Here is a tiny trained network, its code and every weight. The questions are about switching its units off for an input and a class, where a switched-off unit gives its printed mean instead of its output.

import numpy as np


def w(rows, s, z=0):
    codes = np.array(rows[::2]) - 128.0
    scale = np.full(codes.shape[1], s)
    scale[-1] = z or s
    return codes * scale


def f(y):
    return y / 2 * (1 + np.tanh(0.7978845608 * (y + 0.044715 * y**3)))


def log_softmax(a):
    a = a - a.max(-1, keepdims=True)
    return a - np.log(np.exp(a).sum(-1, keepdims=True))


def net(x, mask):
    res = np.array(x, float).reshape(1, 5) / 4 @ E
    y = f(res @ A[0][:, :-1].T + A[0][:, -1])
    res = res + np.where(mask, y, B[0][:, -1]) @ B[0][:, :-1]
    return log_softmax(res[-1] @ U[:, :-1].T + U[:, -1])


A, B = {}, {}
E = w([
[95,57,102,205,241,91,224,101,65,192,181],'x0',
[136,108,148,206,216,81,1,226,90,109,53],'x1',
[194,189,206,76,110,47,196,142,37,186,60],'x2',
[143,138,117,133,140,174,131,127,128,147,106],'x3',
[126,111,130,116,128,139,125,118,101,110,120],'x4',
],0.0074)
A[0] = w([
[218,187,187,54,99,44,157,141,35,190,97,88],'n0',
[56,80,12,181,144,189,65,105,188,62,246,47],'n1',
[137,133,118,77,103,176,200,41,136,137,194,125],'n2',
[84,117,69,99,76,145,227,77,161,131,152,98],'n3',
[147,182,131,41,38,162,52,190,186,28,127,3],'n4',
[116,65,121,223,149,102,85,230,97,107,66,87],'n5',
[100,116,131,223,214,98,22,204,75,126,73,162],'n6',
[182,165,199,118,132,78,180,116,33,213,99,23],'n7',
[195,201,127,36,37,151,56,159,214,52,67,12],'n8',
[179,145,183,66,144,67,185,150,69,204,88,30],'n9',
[98,84,107,192,182,96,191,93,106,151,147,27],'n10',
[95,74,110,170,206,112,177,89,100,189,167,39],'n11',
[132,109,144,240,194,114,68,227,114,114,59,201],'n12',
[101,96,121,195,207,110,168,81,95,186,167,80],'n13',
[105,64,84,136,202,101,194,120,80,194,161,39],'n14',
[57,47,47,179,143,199,80,113,204,71,188,89],'n15',
[62,58,92,209,151,194,83,108,206,85,198,21],'n16',
[96,150,109,90,61,174,255,32,174,144,212,202],'n17',
[88,80,67,198,203,118,194,106,76,153,174,52],'n18',
[119,141,117,77,64,169,235,43,154,179,229,213],'n19',
],0.0059,0.0011)
B[0] = w([
[187,194,135,226,99,192,228,188,50,89,239,223],'n0',
[233,234,121,208,62,195,251,222,10,90,209,229],'n1',
[175,50,81,59,146,49,122,176,192,72,30,192],'n2',
[164,69,114,39,206,98,89,153,173,58,20,186],'n3',
[20,69,211,199,65,200,8,11,193,222,153,217],'n4',
[157,89,51,42,177,55,101,160,160,65,34,216],'n5',
[178,29,64,34,217,34,126,198,193,49,20,254],'n6',
[179,240,160,213,41,219,191,183,44,79,226,202],'n7',
[3,46,201,191,85,233,29,26,229,199,107,229],'n8',
[229,213,132,173,72,152,221,227,38,59,197,197],'n9',
[54,103,178,154,52,181,47,40,196,204,142,180],'n10',
[38,72,184,178,34,182,43,50,188,180,97,190],'n11',
[190,48,25,21,175,30,123,159,193,74,30,243],'n12',
[54,77,242,162,75,131,64,57,188,212,87,193],'n13',
[28,77,192,186,79,209,59,30,223,208,135,192],'n14',
[216,194,159,213,6,139,230,249,8,49,242,221],'n15',
[221,196,123,207,79,144,235,189,28,60,224,211],'n16',
[210,46,49,40,208,21,81,184,182,32,46,233],'n17',
[8,56,190,173,88,223,21,69,193,211,145,200],'n18',
[176,76,82,29,204,14,113,196,175,49,33,228],'n19',
],0.0049,0.0093)
U = w([
[192,53,69,38,216,3,109,214,197,61,42,184],'0',
[206,212,152,231,61,163,227,229,37,90,226,149],'1',
[23,66,214,195,67,197,30,59,220,213,118,4],'2',
],0.0066,0.0023)

Each question gives the input, the list of numbers given to net, and the class t.
The units are the neurons (one row each of A and B). Each row of codes is followed by its name. A weight is (code - 128) times the scale printed after its matrix; where a second scale follows, it is the last column's (A, B and U).
mask holds one flag per neuron, in row order. A switched-off neuron (its flag False) gives its mean, the last column of its row in B, instead of its output. The means were averaged over made-up inputs and are rounded, as every weight is.
A unit's drop is (log p(t) with every unit on - log p(t) with that unit switched off) / (log p(t) with every unit on - log p(t) with every unit switched off).
The circuit of an input: a set's keep is (log p(t) with only the set's units on - log p(t) with every unit switched off) / (log p(t) with every unit on - log p(t) with every unit switched off). Starting from the 12 units with the biggest drops (on a tie, the unit counted first), units are removed one at a time, each time the one whose removal leaves the highest keep (on an exact tie, the one counted first), for as long as the keep stays at least 0.8.
circuit, biggest first: the units of the circuit, biggest drop first
top k neurons: the k neurons with the biggest drops, biggest first
drop of u: that unit's drop, to one decimal
input [-7,5,8,-1,-5], class 1: circuit, biggest first	n0
input [-5,4,-1,5,-6], class 2: top 4 neurons	n8, n4, n17, n19
input [0,-8,-8,-3,-2], class 0: top 3 neurons	n17, n19, n3
input [2,1,2,6,-6], class 1: top 3 neurons	n8, n4, n17
input [7,0,8,3,-8], class 1: top 2 neurons	n9, n7
input [-3,-2,0,1,1], class 2: top 3 neurons	n6, n12, n5
input [6,-8,-5,1,6], class 0: top 2 neurons	n17, n19
input [0,-8,-8,8,0], class 0: top 4 neurons	n17, n19, n3, n2
input [-7,6,-6,-7,-2], class 2: top 3 neurons	n4, n8, n17
input [1,-5,-8,3,-7], class 1: top 2 neurons	n1, n15
input [3,-8,8,-7,-7], class 0: drop of n15	0.4
input [1,-8,-8,7,0], class 0: drop of n19	3.3
input [-6,2,7,4,1], class 1: drop of n0	0.3
input [-6,0,4,3,-2], class 2: circuit, biggest first	n8
